(4)  -41 -120  -25  163  168  182 -289    5  157 -227  -37 -330   21 -314  638 -230  121   23   48   63 -136  120 -351  -19  212  105  227  -20   80  234  296   12  129
(4)    6  148   -1  -44  -94   36  110   -1 -181   82 -112   65  -49   31 -145  -62   71   32  -46    3  115   -1  108  124   49  -68 -123 -199 -142  -98 -107    6 -100
(4)  219   75  106    6 -186  105  -16  330   96   69  -74 -178 -199  -71  117  -76  -80   66  -13  -71 -227  132  -96  117  141   54 -100  -53  -17   27  -33 -232  -71
(4) -154  -17 -182   25 -168 -225  249    3 -209  225  -45  257 -118  186 -182 -104   47 -127   28  148  245    0  308  165  -32  -92  -92 -138 -149 -267  -77  -26  -20
(4)   24 -105  123   62  126 -134   -9  198   12  -15  159   57   10   45   73  115 -147 -106  -94  -20  -92  -37   54   39  -47  114  123  167   80   36   55  -45  -26
(3)  -22  -24  124  -95  120  -83  223   84  -87  -68    3 -187   38   81   14   71   78  -36  -56 -109  -17 -119   57  -17   35   12  -20   59   52   23   17  282  -98
(3)  -43 -155  116   65    8 -166  -84  100  220   -4  150  -47 -121  -53  182   -5  -69 -153 -114  -14 -143  -36  -15   52  -39   97  129  216   71   57   63 -139   89
(12)   70  -94   31  188   87   24  -55  126 -114  -39  -59  -65  149   84  254  196  140    4  -22   -7  185  -17  -84  -72  -14   49  157  244  131   79  101  188 -237
(10)  122  -15  335   49 -156 -140   15  431   80   43  137  -27 -239 -131  155 -117 -210 -102 -188   75 -381   78   65  230  109   94  -39  -71 -112  -91  -50 -351  -79
(12)  -18  118  -32  -59 -101   38   71   47   -5  121  -39  -44 -193  -21 -132 -111   69 -129  -14  -84   29   15   53  156  -15  -14  -93  -58  -96  -24 -154  -67  -17
(10)  247  190  108  -90   71  262  -62  103  -30  -90  -61 -153  125  -33 -165  153  -38  265   63 -147 -133   50 -161 -109   49   10  -73  -91   32  122  -39   38 -116
(3)  -15  -22  226  -91  189 -146  164   83   80 -110   58 -136   28  -37  108  -23   77 -240  -62  -13 -171  -92   -4  -30    6   64   -2  160    1   33   39  189 -145
(12)  113   37 -210  218 -259 -157 -158  137 -390  336  -71  586  -22  258 -278  256 -379  321 -117  100  267  151  216  110  -43  -46   42 -203  -50 -234 -191 -299   41
(3) -228 -143 -165  -76  161 -288   19 -142  136  -62  129   24   68  -52  241 -150 -221    6   25    2 -301  -89  -76 -135   35   45  149 -106  105   31  -53  392  367
(3)   11  -36  178 -156  116 -259  221   19  214 -126  146  -64   88 -111  368 -141 -258  -52 -112  -68 -617  -96 -131 -163   59  -40    3  144  111  101  -65  309   -7
(10)  246   59  260  182 -212  323  -20  344  -42    7    5 -111 -155 -129  242  -72   93  -91 -116   16   -6  134   -8  268   67  -24  -70  163  -63   66  125 -525 -392
(10)  131   38  -45  240  -87    3  -80 -128  -82   52 -118   96   44  -79  160   16  131  159  -32  148  110  266 -139  -86    5 -288   89  282  -21   65  246 -404 -275
(4)  185  209 -200   85 -439   35    1  182 -224  270 -173  281 -155  -34   -7 -223 -317  420   16  137 -178  299   22  165  218 -187 -172 -514 -192 -203 -181 -360   26
(3)  237  141  160   -5 -251  247  108  131 -128    8  -30  112  170   94 -165  133    2  171   50   50    4  -38   75  -37  -48  -87 -222  -89  -59 -127 -166    1 -364
(10) -129 -191 -209  174  371  200 -395 -262  -14 -197  -88 -288  108  -93  304  165  217  -16   49 -117  371   55 -310 -180  -14  105  347  311  259  329  295  153  201
(3)  223  154  126  174 -205  360 -341   76   22  -46   12  -96  -47 -320  209  -64  -82  283  -89  -11 -222  223 -283   44   73 -114   45  -74  -40  153  -55 -408 -104
(4) -138   52  -49 -217 -231 -194  345   25 -188  165  142  384 -109  151 -278 -180 -420   39 -120   12 -170 -157  421  232   25  -57 -246 -464 -146 -290 -308   23  222
(12)  -64   95   88 -216   39  392   39 -203  389 -311  125 -407   33 -410  350 -472  106  -28  124  -84 -497  -85 -273  -25  124  -49 -107 -166  -13  243   56  117  123
(10) -133 -186  -86  130   62 -109 -112 -179   83  -26   64   76   15  -13  128   13   62 -124    2  116  149   23   -5  -62  -87  -23  153  244   65   24  187 -131   86
(12) -107  -60 -103   91   86   53 -146 -162  -18  -60   50   44   46  -97  172  -59  -16    5  -28   22   55   19  -72   -6  -11  -23  143   28   44   94   80  -25  119
(10) -102  -94   68  -38   25 -299  111  -23   47   48   -4    8 -119   26  116  -23  -21 -258 -143   -7  -47  -53   51   -5  -27   15   11  207   18  -44  -71  109    8
(10) -148 -216  -33   60  153 -351   68  106  116   -1  -21  -90 -140  -32  364 -173   41 -325    6  143  -77   63  -17   23  102  120  121  151   20  -34  197   55   96
(3)  -87 -197  142   72   85 -377  123   66   55   -6  106   51   26   72  237   71   -9 -232 -138   70  -72  -96   65  -60  -68   27  127  329   80  -38   47  157 -108
(4) -214 -119  205 -166  350  149 -130 -257  331 -396  215 -509   85 -294  275  -80  148 -146  -59 -216 -251 -243 -253 -140  -19  122  163  140  166  328   81  380  249
(10)   24    4   16   51  -82  -77 -118  179   -4   87  -42  -45 -112    0  -41   48  -20    5   -3   14  -13   49  -26   38   21  104   25 -117  -41  -81 -155   31   46
(10)  161  -11  157  -56  113   40  -35  -39  160  -71   66    3   92   52  -26  234 -102  -17 -103 -179  -84  -72  -78 -136 -114   21   20  411  177  186   66  -79  -99
(12)  -73  113 -153  -30  -73  223   12  -51  -76   16 -116  -51  -43  -65  -18 -221  170  -24  137   44  136   15    9  125   79    5 -101 -315 -134  -54  -62   76   33
(10)   54 -113   81  262    9  157 -140  191   61  -74  -55 -236  -63 -146  340  -78  355 -240  115  200  158  178 -136   59   40   58  106  233  -31   43  289 -252 -266
(4)  -56    2 -284  254   37   46 -448 -113 -212  139 -114  231   16   72 -339  237  107  151  105  142  546  179   -1    2 -101   60  209 -140  -70  -80   32 -223  156
(4) -175  -95    8  -96  317 -221   86 -150   51 -113  111  -87   76  -17  111   20  -23 -181  -65 -106 -111 -124  -49 -132  -62   30  142  207  123  126    9  360  110
(3)   -5 -108  204 -149   15   17  105   58  308  -99   72 -185  -81   29   69  -31   69 -231  -48 -107  -85 -207   65   63   -3  166  -91  178   69   58  105    0   34
(12)  -15  117  -71 -232  -90  -88  199 -103  190   15 -111 -151 -164 -161  128 -373  -90   21   50  -35 -415   85 -123  -31  184 -119 -193 -184  -75    6  -69   48  160
(4) -287 -137   20 -227  176 -412  371 -156  103  -47   90 -138  -54   40  171 -143   -6 -325 -107 -118 -207 -233   79  -77  -23  -15    0  177   87    6 -105  537  136
(12)  168  207  178 -297  -65  290   24   63 -138  -42  -89 -107  -16  104 -604  220 -104  219    2 -195   52  -91  123   16   30   93 -315 -361  -70  -87 -233   23   61
(4)   55   -7    3   33  190  104 -173  -42   52 -148   22 -108  177  -87  193   83  -50  172    5  -89 -119   -6 -225 -149   35   47  156   46  138  198   76  172   50
(3)  -47  -94 -256   55  -63 -302   51  -77 -130  167  -24  330   95  227 -117  144 -218  149   61   98   78   41   97 -161  -74  -81   46   -1   68 -160  -87  126  112
(10)  -34    9   22  -42  -31   66   52   88   57   37 -156 -159 -259  -45   34 -204  227 -319   30   45  162   54   64  215  106  114 -130  -27 -130  -54  107 -192  -16
(3)  -18  -70 -228  211 -106  -47  -81   52 -212  151  -85  290   19  149 -121   47   32   79  139  266  356  154  154   68    0  -12   42 -147  -92 -207  133 -241   -5
(12)  -18  151  -46 -256 -216   66  157 -277  277  -45  -31  -41  -76 -221  112 -443 -132  169   30   -6 -468    9 -100  -22  161 -204 -249 -286 -103   15  -57  -77  202
(3)  113  142  227 -282 -247 -119  308  321  104  161   86  155 -235  109 -312 -121 -307 -140 -107  -81 -343 -138  302  259   32  117 -347 -262 -160 -219 -314 -124    6
(12)  274  274  108  -80 -342  212  -25  210  -55  192    6  141 -114   67 -442  135 -223  270  -81 -176 -105   15   92  146  -54  -42 -219 -217  -93  -69 -353 -280  -98
(3)  -86 -111  159  -73  153 -239  -12   -3  139  -63   46 -144 -133  -73  165  -12  -69 -196 -190  -87 -161  -57  -42   -1   36  101   80  180   64   78   29   53  139
(10) -145  -79  -64   32  145  103  -22 -176   82 -123   42 -168    9 -122  187 -131  210 -172   58    6   88  -10  -83  -10  -22  -26   95  156   41  135  183   18   35
(10)   27  -18   23  -10    8 -230  130   -1   63   65  -63  -27  -69   14   74   -4   35 -169  -17   21  -92   81  -54 -108  -31  -84  -20  284   20  -12  -13   19 -135
(4)  178  198  -64  308 -316  260 -259  256 -355  243  -90  255 -117   27 -364   89   83  319   10  171  402  258  153  329   23  -70    4 -374 -264 -176    2 -651 -181
(3)   14  -65  340 -159  -27 -110  115  251  133  -17  143  -80 -195   46 -117   38 -130 -242 -188  -99 -159 -177  205  185   -3  206 -122   23  -24  -71  -82  -96   44
(12)   29   95  237 -218 -209 -272  397   53  142   43   77   20  -54  -18  -32 -179 -103  -51  -85   28 -472 -102  105  -25   16 -158 -245  -55 -118 -160 -232  130 -155
(3)  -78  -88  -59   17  152 -114   55   43    2  -55   73    3   99   25   61  -27   -2  -29  110   92  -51  -11   14  -56   14   50   87  -45   22  -22  107  152   52
(4)  186  117 -126  199 -182   33 -246  135 -254  282 -233  262 -101  212 -479  308   73  206   21   83  517  212  119  111  -45   17   -5  -91 -127 -168   -6 -443 -103
(10)  100   73   93  -80 -100   22  127  147 -119   36   17  143  111  154 -152  120 -148  127  -35  -44  -50 -136  138   20   -8   43 -128 -177  -11 -113 -197  187 -102
(12)   83  133  -65  -81 -121  208   54   69 -206   42 -170  -31  -86   -3  -98  -89  -63  110   47  -17   50  102   34   95  144  -18 -199 -308  -91  -79  -92  -57   13
(12) -111 -106   25   80  326  249 -230 -250  249 -330  100 -305  255 -219  305  -29  350  -67  142   14   43  -84 -288 -185  -51   58  242  214  124  286  311  194    6
(4)   27   87  310 -323   66  379  154  185  223 -220  260 -359   20  -67 -124  -31  -26 -155   12 -333 -321 -359   37  102  -60  224 -182 -120   67  144 -246  338   19
(12) -106 -180  -22  151  238 -261 -140 -135  -40 -100  107  111  137  -76  229   66 -123   15  -62  154  -68   98  -97 -179  -20  -48  263  183   89   52  193   -7   94
(12)  291  254   89  -64 -175  541  -92  151   16   23 -257 -322 -198  -45 -296   17  290  133   91 -158  235  136  -64  190  119   27 -247 -116 -114   88  109 -452 -170
(12)  152  162  -41  -75  -71   12   10 -104  -84   20 -206  -34   41  -49   34    7 -115  304  -36  -74 -168  134 -189 -169  123 -169  -94  -82   13   44 -106   83  -33
(4)  -65 -100 -110   66   18 -260  -91 -132  -20   68  -69  222   41   66   42   75  -96  -56  -14  137   74   52  -11 -146  -47    1   69   94   24 -103  -43   72   80
(3) -234 -195 -148  -18  344   32 -136 -394   92 -193   22 -182  173   34   29  167  239 -126   84  -97  316 -149 -112 -240 -142   62  204  308  211  193  188  339  199
(10) -161   65 -195 -228  241  148  173 -237  230 -117  -88 -275  -31  -85  -42 -322  342 -247  282  -44   47  -43  -65    2   61   33  -96  -53  -52  119  225  152  136
 -50   75 -273  -91  200  240 -220 -328   99  -77  -47 -101   99  -29 -214   63   59  217  158 -187  147   -2 -177 -136  -38    7   90  -57  107  224   95   61  307 => (10)
 -95 -150 -173  204  211   40 -322  -89    3  -89 -108 -160   13  -99  262   13  185   17   80   82  251  143 -204  -56   83   97  266   67   77  133  305  -42  166 => (10)
  85   70 -172  -43 -141 -250  128  -19 -135  182   40  356  141  200 -233  161 -396  377    9  -25 -201   25   66 -181  -68 -178  -34 -117   58 -121 -254  145   57 => (10)
   0  -57  158   46  -36  -41 -157  101  132    7   70  -81 -175  -95   40   17  -17 -148 -124  -22  -54   13  -22   91  -28  103   55  110  -10   23  -30 -206   51 => (10)
  94  163  157 -149  -78  225  -52  -54  305 -101   98 -224  -88 -261   10 -190  -30  106  -29 -153 -397   -3 -176   30   42  -63  -90  -65  -35  178  -41 -194   63 => (12)
 191  158 -130  179 -153  361 -232   27 -136  111 -122   19  -79  -39 -218   81  120  221   87   -2  292  262  -71   99  -16 -118   -3  -11  -66   64  107 -539 -123 => (3)
 115  119   55  -80 -183    2  -22   49  -43  121   23  122 -170  -13 -257   27 -288  156 -129  -85 -150   92   70   87    8  -74 -128 -120  -59  -49 -164 -341   96 => (10)
 181  102  208  -82 -161  336 -107  328  114  -64  121 -160  -53 -100    0  -19 -199  152  -23 -163 -311  -89  -47  149   74  183 -111 -296    4   52 -211  -32   46 => (4)
  75   33  105  -22   22   77 -125  -59  231  -67  140 -110  -85 -201   81  -51 -130   43  -95 -129 -299   72 -170  -21  -25  -68   60  194   67  214   59 -306   77 => (12)
  96  197   -6  -23  -75  360 -162  -66  -10  -67   85  -48   74 -153 -266  -15  -23  355  100  -44  -95   73  -88    7   -6 -108  -37 -302  -79   75  -40 -212   53 => (10)
 -44   22    7 -117  155  -59   62 -167  -53  -98   55  -22  197   28  -59  131  -88  118  -23 -120 -115 -115  -66 -217  -64  -60   35   29  107   71 -134  400   38 => (10)
  10  -43  -91  101  -14  -84  -43 -172   23   48  -62  140  -35  -43  205  -55  -45  -38  -87   50   35  130  -71  -39   -3 -138   63  274   45   73  152 -255  -27 => (3)
-190 -176  -97   99  -18 -160   26   16  -45   51   52  167   55  139   66   14   79 -225   59  160  222 -135  165   29  -97  117   71   -8   -5 -174  -66  251   20 => (4)
-163  -71 -181 -168  128   87  101 -375   73  -97  -75  -71  116   93  -12    8  137 -143  103 -116  206 -180  -13 -173  -86   -5  -62  159  136   79    9  374  129 => (12)
  32  -94  -93  261 -268 -247 -120   33 -214  248 -119  421  -87  145   -8  122 -115   35 -119  251  284  171  153   55  -35  -82   35   64  -75 -246  -25 -350  -79 => (3)
 -33  -37  -28 -117   30    6  129  -29   21  -50  111  128  145   95  -16    6 -184    8   41  -35 -120 -162   89  -56  -42   46  -62  -71   74  -27  -87  236   75 => (4)
 -40  -86   25  204  120 -202 -111  205 -107   71  -24   29 -109  -20  184   21   61 -215  -88  105  122  113   -1  116   25  113  192  121  -36  -23   79  -83  -77 => (4)
  78   20 -176  225  -36  109 -286  -68 -176  164 -113  236  -32  136 -326  270  103   95   16   50  545  171   64   59 -125  -25  107  140  -21  -12  144 -468  -41 => (12)
 -10  -55  -84  -22  -75  -54 -115  138  -84  113  -56   77 -164  101 -167   73 -208   18  -12  -11   95   39  107   95   49  170  -42 -215   -9 -129 -118  -81  258 => (10)
